Each row is followed by its class.
[-174  377 -157   -3  149   99 -155  128  182 -207   14 -190 -287  -73
 -127   31 -158  519 -167 -221  213  -55   83   54  419   70  142  290
  143 -139 -395   57]	N
[   1  -61  199 -455 -402   80  466 -506  -86 -209   46  124 -365 -700
  -34  189 -582 -120 -258  235  -93  -91  152  263 -132 -113  313   62
 -196 -278 -438 -215]	T
[ -85  -86  -23   88   43  -47 -191  275  245  -83 -155  165  188  -37
  -63 -391  240 -296  -19 -181  196  -40 -227  -10 -114  -36 -425  252
  438 -325   48   32]	N
[ -73  -91  -50  238  384  177   18   19  166   86 -294 -433  -37 -437
  388  -52  223 -361 -371  236 -512 -152 -158 -141  301  375  230  113
  365  292  332  -59]	M
[  -9  399   -1 -103 -144  151    3  109  481 -255 -280 -315 -217   29
  212 -106  -17 -273  -83 -138  313 -336 -474  483  231  291 -105  213
  321 -206   22 -296]	D
[-280  159 -180 -299  231   72 -312 -444  187 -132 -160   15   62 -115
  478  114  289 -819 -199 -197   54 -150 -520  745  288 -346  469  356
 -452  207 -320 -124]	M
[-240   63 -145  364  338  255 -384  189  216  122 -500 -400   51 -116
  375 -280  389 -460  -88 -191  140  -92 -242  -87  274   40   31  233
  348 -207  128  -53]	H
[   4 -426  511  228 -427  362  -21  268 -271   -7  -75  166  580   61
   35  192 -148 -560 -283 -134 -221 -458 -182 -110  -97   13   76 -202
 -572 -132 -402 -270]	G
[ 182 -161  298   72  -25  237  342  184  -72  -10  -70 -139   42   22
 -240  -22 -233    1 -150  -67 -235  -58  221 -343   66  174 -130 -237
  128   68   99   -9]	V
[  65  153  193    1   48 -105  216  -27   88 -114  132 -238 -406 -243
  -98   37 -260   30  -26  -49 -214  -65 -358   66  194  281  -32   68
  512  -86   24   73]	S
[-253 -141   86  -73  -93  231  125 -285 -173 -140 -226   93  -56 -244
  -43    8 -240 -275 -218 -180   21 -322 -398  137 -102 -122  313    4
 -106 -367  -79 -138]	S
[-126  132  361 -139 -192  240  124 -135   87   93 -163 -164  359  197
 -101   89    4  254  607 -377   -9 -278  293  149  104 -110 -157 -266
 -369   22 -262  -28]	M
[-249  406 -217 -174  240 -181   -9 -324   42 -240  461   47 -149  180
   20  -51 -197  -91 -390  101  -29 -316  -28   73  169  -60  332   70
 -517   32  -18   90]	N
[ 147 -214  371  194  -30   45  169  127  103  130   58 -446   60  -16
  -21 -391  -86  342 -117  -24 -169   42 -367  152  308  301 -218  -74
  473  -79  583 -165]	S
[  76 -229 -182  -56 -391 -148    2  -52 -151   41   84  163   16   13
  191  241  -75  252  140  104 -143   28 -143   74 -203  233   64 -108
  154  151  159 -139]	G
[ 225 -117   40 -249 -223  110  427  -24 -179  -20  -79  206   80   20
  -42    6 -315 -124 -306    2  -29  -65  239 -328  -99  -49   82 -272
 -369   -2   80 -188]	G
[ 183 -136   -9 -115 -224  194  150   60  -85 -349   84  175 -104  156
  -93  253 -333   71   64 -119  192 -242 -223  201 -133 -183  161   39
 -211   70 -230  -25]	F
[ 130 -147  288 -192 -133  -39  391 -538 -316  133  267 -189   50   25
 -201 -247 -251 -201 -315  220  -96 -113    6 -110 -127  108 -119 -271
 -445  394  524 -295]	V
[-243   38  -87  -67   74   74 -350 -667  252 -112 -293  -69 -135 -182
  132  323  134  -80 -399  286   44 -273  130   73  145  170  412  279
 -595  241 -128 -122]	H
[-204   84  314  452  325  122  -84   -7 -305  281 -287 -313  -37 -283
   46 -393  389 -114 -399  -20  -69  184 -257  246  -97   96   11  122
  -41  -61  234 -127]	S
[-231   66 -213  156  274   29 -182  620  194 -230 -308   -6  455 -350
   31 -194   42  140  178 -438   68  -88   81 -110  260   16 -330  215
  274 -371  -16  -25]	V
[-183  -88 -255  -41  256   30 -158  250   46   60  125  221  251  -43
  132  -90  210  129  167 -378  167 -134  299 -198  276 -448  158  198
   89  -19 -133  139]	T
[ 124  259   98 -160  -67  578  176  596 -117 -144   18 -155  -30  673
  204 -126 -166 -414 -183 -424  178 -443 -575  470  -33  -49  285 -163
  -11  103 -194  -23]	R
[-187  183 -236  -86 -266 -131 -292  166 -113 -244  213  288  320  312
   71  105 -239  111  272 -460  300 -240  263   -8 -299   21  102  148
 -535    8 -503  -48]	N
[ -20  124 -541 -122  125 -162 -164  261  391 -305 -144  399  -96  307
  -50   31   78  374  240 -263  400   86  -38  257  -36 -268   59  185
  221 -161 -100  200]	T
[  21   20  157   76  -76   27  -49  244 -144 -291  271  114  417  158
 -121  -53 -164  -43   61 -100  310 -252 -121   50   44 -149  -42   54
 -528 -134 -206 -157]	R
[  41  148 -274  -26 -144 -149   24   46   -1 -154   34  154  -69  -21
  -12   70 -148  -23  190  187  291  243  -56  144 -190   12  -67    2
  265 -210 -132 -193]	D
[-181  150  275  -92 -246   66 -283   58   99 -329  430  -52  263  221
   31  197 -261 -108 -267  131  -29 -205  -75  180  -31  602   36   66
 -228 -121  -57 -166]	R
[ 147   60  -33 -369 -241  -98   94  120  104  -20   47  254  359  356
   -3   35 -138   42  326  -61   86 -154 -245  125   35  -95   90 -259
 -200  -46 -377  103]	N
[ -29  478 -461 -361  313  437  145  100  -19 -119 -185   90 -300  240
   76  155 -275 -435 -112   -8  377 -554 -899  115  140 -473  184 -305
 -208  -53   90  -56]	M
[ -81 -225  394  267 -249  166   16  -71   27  -60  309 -412   54  -43
  173 -100 -266  -83 -130 -236 -164 -473 -256 -173  440  190 -175  -10
    0 -233  539 -288]	G
[ 230 -195  686   -8 -279  188  416 -284 -131   78  198 -102 -216  -54
  163  188    5 -145 -374  212 -619 -214 -100  241  193   79  177 -271
 -297   97  305  -21]	V
[-230  108 -470  -94  210  181   78 -306 -109 -113 -441   85 -184  -79
 -205  109  -18   78  218  -72  362 -226   71 -318  -15 -491  358  -68
 -198 -168 -287  152]	F
[ 311 -188  160   15  -21 -216  212   91  110  -13  115  -44  -25 -142
  -94 -330   92 -211  -19   99  -25    6 -127  -35   39   -3 -317  173
  332  119  153   -3]	R
[ -32  134  -60 -166   24   -5 -173  353 -217 -400  368  143  266  141
   52  149 -317   21  152 -464  360  179 -600  183  215 -105  131  -56
  -31 -230  -81  -77]	T
[ 131 -306  254  162 -195   81   69  110  193   86 -227 -229  102 -337
   38 -116 -208  140   91 -113 -221  -68  362  -48   92  109 -328  107
   11  -45   46 -147]	V
[ 112  -75  168  250 -148 -103   45  -55 -170  142  159  -85  -33  272
 -180 -163  -45 -227 -141    3   47  -57  103  -66 -169  -32 -102 -132
 -290  153  -14 -133]	W
[ 241   30  271  -50  -50  -72  102  -33  191 -189  370  -78   88   32
  -92 -174 -141  -23 -180  177  215 -311 -390  401  289 -148 -418  137
 -301  123  238 -310]	H
[  26  156 -213 -280  101  280   90 -108  -66 -155   11 -171 -585 -148
  -62   38  -72   89   45 -215  202 -169 -321 -131  163 -336   69    0
  368  116   97  151]	M
[  -7 -307   99  628  308  -67 -232   53 -111  -70   41 -124  341  140
  104 -209  128 -104 -346   79 -152  248  175 -217  -42  160  126   39
 -427  131  488  -78]	D
[  38   13 -115 -371 -341   39  364 -391 -323  170  127  214 -360 -213
 -186  261 -434  353  -58  365  -27 -193  144 -105 -332  -53  238 -211
 -268   84 -229  -26]	G
[-282  -16  -52  123  -53  169 -110 -204 -146 -111 -155  260 -103  163
  -69  380  -61  -50   84   -1  -59 -502 -222  253 -444  -36  167 -183
 -480   33  -43   53]	W
[ 126  -59   29 -273 -345   73  141  268  226 -233  171  142   84  647
 -139 -316  -62  191  169 -478  290 -170  168  295 -202 -232  105   -8
   66  -36 -261  181]	T
[ 127   45   78 -328 -179 -139  173 -106  156 -163  244  260   35  387
 -257 -211  -44   48 -267   70  233  305  111  351  -80   18  206   97
  -77 -189 -169   88]	V
[ -43 -122 -122  281  256  297  -10  181 -217  230 -107   21  167  262
  194  -19   15  -70 -465   96 -224  -18  299 -322   75 -157  329 -290
 -353   46  215  -21]	H
[-260  260 -208 -225    2  443  -20 -239  231 -154 -677 -291   -8   87
  193 -127   98 -154  -78 -441  291 -435 -122  420  272 -367  276    7
 -466  -22 -187 -256]	M
[  14   -7 -299   12  186  -12  138  160   61  -76 -408  325   29 -165
 -114   61  241 -274  358   83   -3 -222   94 -134 -329 -430 -276  -47
  122   23 -240  186]	F
[-117  250 -448  -71   33  -47 -122   -7 -273 -100 -163  123 -533 -390
 -113   97  -23  273 -453  387  166  291 -339  233 -264   52   71   91
  281 -134  -36 -110]	R
[  37 -184 -279    5 -131  105  -96  392 -192  -59   10  388  -32  455
  -66  -50  -13  328   79 -268  238  -29 -201 -124 -366 -116  186  -84
  183 -212  154  274]	R
[-197  134 -150 -132  107   39 -208  -95   43 -240  -65  -89 -107 -126
  246 -144  272 -270 -205 -397  115 -121 -320  317  282 -322   56  163
    4   -1  134  -80]	D
[ 124  -66 -133  -47   -3 -202  110 -312   44  274   94 -131 -155  -15
   85   96  165   28  289  203 -156  145 -273  104  286  -85   56 -102
  420  288   89   -7]	M
[  31   90 -353 -147   28  197  -27  309 -504 -145   21  318 -292 -107
   44  115   49  -21 -263  -42  193  273 -182   45 -127 -500  167  -93
  160 -108 -162    2]	R
[-185  107  288   12 -182  -65 -212    9  -90  -89  169  -36  287 -215
   23   76   80 -341  -35 -111 -123 -147 -118  -51    2  176  -98   40
 -191 -130 -265  -78]	M
[ 305 -172  330  169 -206  149  225  473  190  274   56 -216   -2  196
  -15 -233  -60  161  149    3 -171 -170 -158  150  192  -39 -328 -265
  397 -139  135   32]	W
[ 358 -417  375  257 -145  104  269  624   61 -214 -100  -55  584  407
 -163 -411   74  -81 -148 -288 -112  -53 -301 -119  181   62 -302 -301
  282 -117  317  -74]	H
[ 377 -141   32 -232 -325 -135  370   75  -61 -129  280  200 -356  -13
   36  126 -257   99 -279   49 -205  285  470 -396 -237  429  420  112
  303  106 -139  229]	G
[  87 -111  -61  -14  -79  107   11 -233  111   91 -301  201 -379  381
 -136  -84  187 -194 -305 -153   56  133  -63  257 -209 -399  175   -1
 -129   -9 -103  159]	M
[ -73  397  165 -133  280   44   31 -185  174 -285  278 -462 -447 -438
  132  315 -119 -252 -314  147 -209 -223 -293 -162  518  592  167  278
  388  147   98   53]	F
[  89  311   33  -53  189   -5  123 -512  154   73  -47 -654 -796 -351
  250 -238  -88   14 -299  298  -42  199 -647  407  473   72  -52   57
  312  -16  579 -159]	N
[  35  109   57  139   73  136   27   49 -114   73  -96  272 -350  104
  -83  235   47   84 -250  -61  127  273  184   10   44 -208  245  -40
 -155 -312 -139   92]	W
[  84  145 -418   70   77   84   72  305   95  180 -301  211    1  346
  258   55  -20 -121  298  -76  211  -68    2 -139   -6 -246  151 -170
   90 -265  -62   58]	H
[-110  -56  238  128  230  117  -69 -275  -66  110  150 -204   75  -42
  104  115   99  165  -75  -94  -41  -71  -58   28  587 -228  197  -62
 -359  134  216 -120]	T
[-145 -100  241  221  -92  -53  112   83  -40  217  -94  148  377  -76
   47  128   32  -42 -131   95 -384 -377 -287  129  235   72   -3 -330
 -288 -329  119 -158]	W
[ 126  142  117 -248  -60    0   32 -421  266  -86 -123 -421 -365  -89
  158 -208  144 -330  124   41  128 -185 -550  457  189  -87 -103   92
   20  169  229  -27]	V
[  -8  299  -30   77 -116 -200  -39  167   47 -116 -223  105 -102   50
 -259    1   73  214   69 -128  186   12 -307  273  -94   86 -165   35
  -25 -259 -238   54]	V
[ 125 -255  336    6 -594  144  -70  423 -273 -184  238  486  501  576
 -102  -58  -79  288 -220 -341  213  234  384  122 -374  -82  172 -114
 -500 -395 -310  -27]	H
[-276  -64 -200  161  101  -54 -308  120 -252 -269   -8  158  330  -50
   33  -44  235 -172 -443  -70   27   55 -457   -8  101  -60  102  -34
 -144 -203  165 -148]	G
[-206  -75  -76   -1 -244  202  101 -155 -143  -71 -169   73 -205   45
  153   81 -277 -248 -344  -73 -317  -75  404   36 -459  177  501  -60
 -226 -194 -178   61]	V
[  -2  194  449   91 -113  254  129   91 -337  413  192  -59   57  316
   -7 -178  254   27  109  -70   39 -113   66  124  -78 -350  -99 -376
 -319  -92    8   41]	D
[  59 -370 -242   55 -291   76 -114  486  385   50 -402  -21  239   50
   19 -382  146  217  262 -404   99 -147  434 -121  -23 -183 -105  238
  443 -108 -465  130]	G
[  51  -11  123   43 -152 -120  121   68  -42   46 -172  -21  320   32
  -14  -36  173 -109  -28 -199   -1   -9  107  -97  117  182  134   45
  -74   12 -287 -104]	F
[-112  166 -180  248  164    8   71  -78  156  269 -280 -442 -187 -310
  447  146   20 -295 -212  181 -544  -86   77 -143  440  318  378  -27
  242   67  -56 -122]	M
